Below are the code and all the weights of a small trained network. Each question names an input and a class and asks about switching units off, where a switched-off unit gives its printed mean instead of its output.

import numpy as np


def w(rows, s, z=0):
    codes = np.array(rows[::2]) - 128.0
    scale = np.full(codes.shape[1], s)
    scale[-1] = z or s
    return codes * scale


def f(y):
    return y / 2 * (1 + np.tanh(0.7978845608 * (y + 0.044715 * y**3)))


def log_softmax(a):
    a = a - a.max(-1, keepdims=True)
    return a - np.log(np.exp(a).sum(-1, keepdims=True))


def net(x, mask):
    res = np.array(x, float).reshape(1, 4) / 4 @ E
    y = f(res @ A[0][:, :-1].T + A[0][:, -1])
    res = res + np.where(mask, y, B[0][:, -1]) @ B[0][:, :-1]
    return log_softmax(res[-1] @ U[:, :-1].T + U[:, -1])


A, B = {}, {}
E = w([
[66,214,209,225,34,250,73],'x0',
[239,39,103,125,22,85,17],'x1',
[113,144,127,121,147,115,97],'x2',
[171,217,25,232,121,73,147],'x3',
],0.012)
A[0] = w([
[97,131,85,83,206,111,233,240],'N1',
[125,41,176,8,166,94,147,226],'N2',
[154,135,173,178,52,159,36,80],'N3',
[141,98,137,161,52,130,52,86],'N4',
[142,199,21,240,113,68,145,180],'N5',
[92,167,183,137,141,192,120,190],'N6',
[77,221,194,161,172,205,213,209],'N7',
[98,60,184,53,125,165,134,254],'N8',
[179,103,146,149,50,138,20,102],'N9',
[149,146,70,142,156,58,151,70],'N10',
[241,48,99,88,71,54,39,167],'N11',
[87,156,213,147,61,192,94,160],'N12',
[82,164,101,64,183,110,200,216],'N13',
[199,88,58,91,141,20,151,195],'N14',
[98,105,214,61,88,175,129,214],'N15',
[94,189,96,201,119,163,123,105],'N16',
[157,116,57,144,146,85,158,145],'N17',
[122,172,125,196,85,196,87,82],'N18',
[130,114,65,72,166,89,175,225],'N19',
],0.013,0.0087)
B[0] = w([
[96,28,207,230,185,36,76,247],'N1',
[217,204,245,94,177,114,9,244],'N2',
[239,90,94,112,89,212,192,191],'N3',
[245,90,79,112,69,156,143,180],'N4',
[181,186,45,254,58,13,237,233],'N5',
[30,113,173,112,99,179,130,193],'N6',
[7,200,191,141,103,162,207,249],'N7',
[153,132,241,20,202,177,49,218],'N8',
[249,35,74,101,80,172,129,199],'N9',
[113,86,66,125,70,54,184,181],'N10',
[170,197,28,15,116,117,59,252],'N11',
[42,80,61,55,66,235,194,208],'N12',
[102,27,200,222,162,67,129,224],'N13',
[74,191,37,50,186,59,72,245],'N14',
[57,29,137,14,156,204,100,207],'N15',
[74,181,163,223,75,88,195,181],'N16',
[102,145,47,148,144,69,102,188],'N17',
[202,168,106,186,26,194,224,183],'N18',
[153,42,159,171,220,12,69,219],'N19',
],0.0098,0.029)
U = w([
[123,74,255,135,211,109,70,203],'0',
[207,223,166,44,176,138,38,148],'1',
[113,80,128,223,162,22,161,161],'2',
[128,195,15,95,124,56,125,122],'3',
[11,133,180,73,127,217,167,171],'4',
[183,27,135,65,91,215,131,149],'5',
[85,245,164,213,54,147,204,47],'6',
[236,161,77,193,61,166,188,1],'7',
],0.011,0.0092)

Each question gives the input, the list of numbers given to net, and the class t.
The units are the neurons (one row each of A and B). Each row of codes is followed by its name. A weight is (code - 128) times the scale printed after its matrix; where a second scale follows, it is the last column's (A, B and U).
mask holds one flag per neuron, in row order. A switched-off neuron (its flag False) gives its mean, the last column of its row in B, instead of its output. The means were averaged over made-up inputs and are rounded, as every weight is.
A unit's drop is (log p(t) with every unit on - log p(t) with that unit switched off) / (log p(t) with every unit on - log p(t) with every unit switched off).
unit that matters most: the unit with the biggest drop
top k neurons: the k neurons with the biggest drops, biggest first
drop of u: that unit's drop, to one decimal
input [-4,4,-1,1], class 3: unit that matters most : N8
input [1,-7,6,-7], class 4: top 3 neurons : [N7, N19, N12]
input [7,-8,8,1], class 6: top 3 neurons : [N16, N18, N8]
input [1,6,1,-8], class 5: top 3 neurons : [N9, N15, N14]
input [0,5,1,5], class 3: top 2 neurons : [N11, N14]
input [1,0,6,5], class 6: top 2 neurons : [N1, N19]
input [6,1,-4,-8], class 5: top 2 neurons : [N3, N9]
input [0,5,-2,1], class 3: top 4 neurons : [N2, N11, N8, N18]
input [1,-6,-4,-5], class 4: top 2 neurons : [N7, N19]
input [-7,6,4,1], class 3: top 2 neurons : [N14, N8]
input [-8,-3,-3,0], class 0: top 2 neurons : [N2, N5]
input [-5,1,5,-3], class 1: top 2 neurons : [N11, N2]
input [-1,8,-1,-1], class 1: drop of N11 : 0.3
input [2,1,-2,-8], class 5: unit that matters most : N7
input [1,8,5,-2], class 5: drop of N9 : 1.2
input [-2,4,6,0], class 1: drop of N5 : 0.9
